Here is a tiny trained network, its code and every weight. The questions are about switching its units off for an input and a class, where a switched-off unit gives its printed mean instead of its output.

import numpy as np


def w(rows, s, z=0):
    codes = np.array(rows[::2]) - 128.0
    scale = np.full(codes.shape[1], s)
    scale[-1] = z or s
    return codes * scale


def f(y):
    return np.maximum(y, 0)


def log_softmax(a):
    a = a - a.max(-1, keepdims=True)
    return a - np.log(np.exp(a).sum(-1, keepdims=True))


def net(x, mask):
    res = np.array(x, float).reshape(1, 5) / 4 @ E
    y = f(res @ A[0][:, :-1].T + A[0][:, -1])
    res = res + np.where(mask, y, B[0][:, -1]) @ B[0][:, :-1]
    return log_softmax(res[-1] @ U[:, :-1].T + U[:, -1])


A, B = {}, {}
E = w([
[110,165,171,114,125,189,100,11,200],'x0',
[169,134,148,30,154,144,81,152,117],'x1',
[118,92,194,155,67,90,50,146,133],'x2',
[139,26,110,118,148,137,126,126,211],'x3',
[249,140,136,152,92,150,164,144,146],'x4',
],0.013)
A[0] = w([
[40,95,129,101,215,97,98,162,86,25],'neuron 0',
[169,182,133,155,80,154,124,128,36,113],'neuron 1',
[203,97,79,133,109,63,153,186,86,160],'neuron 2',
[127,138,159,45,186,122,88,156,119,151],'neuron 3',
[121,31,83,122,176,126,108,104,157,114],'neuron 4',
[122,132,124,165,131,108,125,211,117,168],'neuron 5',
[132,158,100,119,114,73,144,142,104,106],'neuron 6',
[46,117,122,187,135,111,154,117,130,153],'neuron 7',
[212,139,190,84,130,213,121,195,129,139],'neuron 8',
[138,71,87,132,144,94,129,163,105,38],'neuron 9',
[129,152,129,120,107,193,100,48,185,116],'neuron 10',
[127,97,243,167,23,52,59,149,158,127],'neuron 11',
[166,232,157,164,143,86,133,70,58,23],'neuron 12',
[155,147,121,231,39,154,211,149,180,114],'neuron 13',
[133,181,1,88,202,157,234,95,138,107],'neuron 14',
[218,64,109,138,106,162,147,168,218,167],'neuron 15',
[170,90,66,137,104,74,146,155,86,61],'neuron 16',
[111,92,92,62,145,27,173,186,107,6],'neuron 17',
[146,34,106,175,174,130,136,104,172,99],'neuron 18',
[148,49,118,140,131,126,87,125,174,39],'neuron 19',
[176,123,133,23,173,115,70,160,139,113],'neuron 20',
[95,221,229,163,112,100,93,156,99,81],'neuron 21',
[19,73,120,121,218,152,78,147,113,107],'neuron 22',
],0.0091,0.0021)
B[0] = w([
[130,110,162,176,173,151,93,82,142,206],'neuron 0',
[142,152,126,75,173,174,154,179,80,188],'neuron 1',
[125,84,197,138,163,122,110,96,165,224],'neuron 2',
[61,168,113,182,75,75,142,98,109,187],'neuron 3',
[86,167,117,129,157,110,162,198,60,196],'neuron 4',
[142,100,167,147,134,84,135,108,135,195],'neuron 5',
[88,131,136,76,165,131,122,132,154,165],'neuron 6',
[70,156,117,174,80,111,136,106,72,197],'neuron 7',
[77,138,159,216,61,155,98,20,94,193],'neuron 8',
[108,139,145,80,158,78,154,125,164,185],'neuron 9',
[82,101,213,97,210,68,204,117,195,194],'neuron 10',
[241,82,55,117,127,78,89,136,165,251],'neuron 11',
[126,165,117,99,180,179,165,211,134,191],'neuron 12',
[88,165,143,211,46,146,117,57,80,220],'neuron 13',
[208,33,1,104,126,34,48,106,143,241],'neuron 14',
[124,154,136,129,203,200,124,170,52,225],'neuron 15',
[61,117,178,131,165,128,142,113,167,196],'neuron 16',
[98,134,178,122,162,114,149,79,169,208],'neuron 17',
[107,165,123,101,110,125,156,204,84,198],'neuron 18',
[153,180,73,76,167,109,152,190,112,186],'neuron 19',
[60,226,55,157,95,52,120,122,91,200],'neuron 20',
[137,109,85,73,171,101,155,159,103,201],'neuron 21',
[129,129,127,143,183,232,48,103,58,210],'neuron 22',
],0.0083,0.014)
U = w([
[130,147,108,71,171,152,176,231,103,61],'0',
[202,71,72,104,125,75,87,129,182,114],'1',
[106,120,193,104,170,107,180,97,249,86],'2',
[136,125,146,160,142,207,91,93,100,254],'3',
[71,157,112,165,57,98,137,108,118,56],'4',
],0.015,0.0033)

Each question gives the input, the list of numbers given to net, and the class t.
The units are the neurons (one row each of A and B). Each row of codes is followed by its name. A weight is (code - 128) times the scale printed after its matrix; where a second scale follows, it is the last column's (A, B and U).
mask holds one flag per neuron, in row order. A switched-off neuron (its flag False) gives its mean, the last column of its row in B, instead of its output. The means were averaged over made-up inputs and are rounded, as every weight is.
A unit's drop is (log p(t) with every unit on - log p(t) with that unit switched off) / (log p(t) with every unit on - log p(t) with every unit switched off).
The circuit of an input: a set's keep is (log p(t) with only the set's units on - log p(t) with every unit switched off) / (log p(t) with every unit on - log p(t) with every unit switched off). Starting from the 12 units with the biggest drops (on a tie, the unit counted first), units are removed one at a time, each time the one whose removal leaves the highest keep (on an exact tie, the one counted first), for as long as the keep stays at least 0.8.
circuit, biggest first: the units of the circuit, biggest drop first
top k neurons: the k neurons with the biggest drops, biggest first
drop of u: that unit's drop, to one decimal
input [5,-2,6,4,-6], class 1: circuit, biggest first	[neuron 11]
input [-1,-8,6,5,6], class 4: top 2 neurons	[neuron 13; neuron 14]
input [3,-1,-6,-5,4], class 1: top 4 neurons	[neuron 14; neuron 15; neuron 4; neuron 18]
input [5,0,-4,-4,0], class 2: top 3 neurons	[neuron 10; neuron 11; neuron 15]
input [5,7,0,7,-5], class 0: top 3 neurons	[neuron 13; neuron 4; neuron 19]
input [3,2,-1,-2,3], class 2: top 2 neurons	[neuron 22; neuron 10]
input [3,7,-5,-3,5], class 4: circuit, biggest first	[neuron 8; neuron 20]
input [-3,1,-6,4,-7], class 3: top 3 neurons	[neuron 22; neuron 11; neuron 0]
input [6,-7,-8,-7,6], class 1: top 2 neurons	[neuron 14; neuron 15]
input [7,-4,2,-1,7], class 2: top 3 neurons	[neuron 10; neuron 22; neuron 7]
input [-6,8,7,0,7], class 4: top 3 neurons	[neuron 8; neuron 20; neuron 14]
input [-7,-1,-7,1,8], class 3: top 4 neurons	[neuron 15; neuron 13; neuron 11; neuron 8]
input [-4,7,-5,-6,-5], class 4: top 2 neurons	[neuron 3; neuron 20]
input [-4,5,3,0,-4], class 4: circuit, biggest first	[neuron 3]
input [-5,7,5,-5,6], class 4: top 2 neurons	[neuron 8; neuron 20]
input [-6,6,6,6,-6], class 0: top 2 neurons	[neuron 14; neuron 4]
input [-8,6,-3,-3,8], class 2: circuit, biggest first	[neuron 2; neuron 16]
input [-6,1,-3,3,-8], class 3: drop of neuron 10	0.1
input [7,2,-7,6,-2], class 1: drop of neuron 21	0.0
input [-3,3,-3,4,-8], class 3: drop of neuron 22	1.3
input [-4,8,7,3,2], class 4: circuit, biggest first	[neuron 20]
